Here is a tiny trained network, its code and every weight. The questions are about switching its units off for an input and a class, where a switched-off unit gives its printed mean instead of its output.

import numpy as np


def w(rows, s, z=0):
    codes = np.array(rows[::2]) - 128.0
    scale = np.full(codes.shape[1], s)
    scale[-1] = z or s
    return codes * scale


def f(y):
    return np.maximum(y, 0)


def log_softmax(a):
    a = a - a.max(-1, keepdims=True)
    return a - np.log(np.exp(a).sum(-1, keepdims=True))


def net(x, mask):
    res = np.array(x, float).reshape(1, 2) / 4 @ E
    y = f(res @ A[0][:, :-1].T + A[0][:, -1])
    res = res + np.where(mask, y, B[0][:, -1]) @ B[0][:, :-1]
    return log_softmax(res[-1] @ U[:, :-1].T + U[:, -1])


A, B = {}, {}
E = w([
[91,72,31],'x0',
[2,66,182],'x1',
],0.0093)
A[0] = w([
[154,146,207,184],'N0',
[248,142,54,23],'N1',
[184,110,98,92],'N2',
[18,141,138,44],'N3',
[91,32,180,89],'N4',
[115,106,66,254],'N5',
[106,125,62,144],'N6',
[168,163,68,95],'N7',
[147,128,169,197],'N8',
[165,161,205,156],'N9',
],0.015,0.0043)
B[0] = w([
[53,51,104,220],'N0',
[184,86,176,255],'N1',
[99,99,153,177],'N2',
[194,89,196,221],'N3',
[153,91,193,230],'N4',
[44,86,103,222],'N5',
[77,6,85,190],'N6',
[126,82,182,199],'N7',
[69,79,80,185],'N8',
[56,30,119,225],'N9',
],0.012,0.0089)
U = w([
[194,113,234,107],'0',
[67,100,90,73],'1',
[100,137,116,249],'2',
[182,206,87,95],'3',
[180,211,107,98],'4',
[188,173,107,81],'5',
[159,251,108,106],'6',
],0.016,0.014)

Each question gives the input, the list of numbers given to net, and the class t.
The units are the neurons (one row each of A and B). Each row of codes is followed by its name. A weight is (code - 128) times the scale printed after its matrix; where a second scale follows, it is the last column's (A, B and U).
mask holds one flag per neuron, in row order. A switched-off neuron (its flag False) gives its mean, the last column of its row in B, instead of its output. The means were averaged over made-up inputs and are rounded, as every weight is.
A unit's drop is (log p(t) with every unit on - log p(t) with that unit switched off) / (log p(t) with every unit on - log p(t) with every unit switched off).
The circuit of an input: a set's keep is (log p(t) with only the set's units on - log p(t) with every unit switched off) / (log p(t) with every unit on - log p(t) with every unit switched off). Starting from all 10 units, units are removed one at a time, each time the one whose removal leaves the highest keep (on an exact tie, the one counted first), for as long as the keep stays at least 0.8.
circuit, biggest first: the units of the circuit, biggest drop first
most important unit: the unit with the biggest drop
top k neurons: the k neurons with the biggest drops, biggest first
drop of u: that unit's drop, to one decimal
input [3,3], class 2: most important unit : N1
input [7,7], class 0: top 2 neurons : N3; N4
input [2,1], class 2: top 3 neurons : N9; N0; N8
input [-1,-2], class 2: top 3 neurons : N3; N4; N6
input [0,2], class 2: top 2 neurons : N1; N7
input [-8,-6], class 1: top 2 neurons : N9; N0
input [-8,-7], class 1: top 4 neurons : N9; N0; N8; N3
input [4,-4], class 0: top 3 neurons : N1; N0; N9
input [3,-4], class 0: top 2 neurons : N1; N0
input [-7,5], class 1: top 2 neurons : N0; N9
input [-3,1], class 2: drop of N6 : 0.5
input [-1,2], class 2: drop of N7 : 0.2
input [-7,-5], class 1: drop of N0 : 0.3
input [5,8], class 0: circuit, biggest first : N3
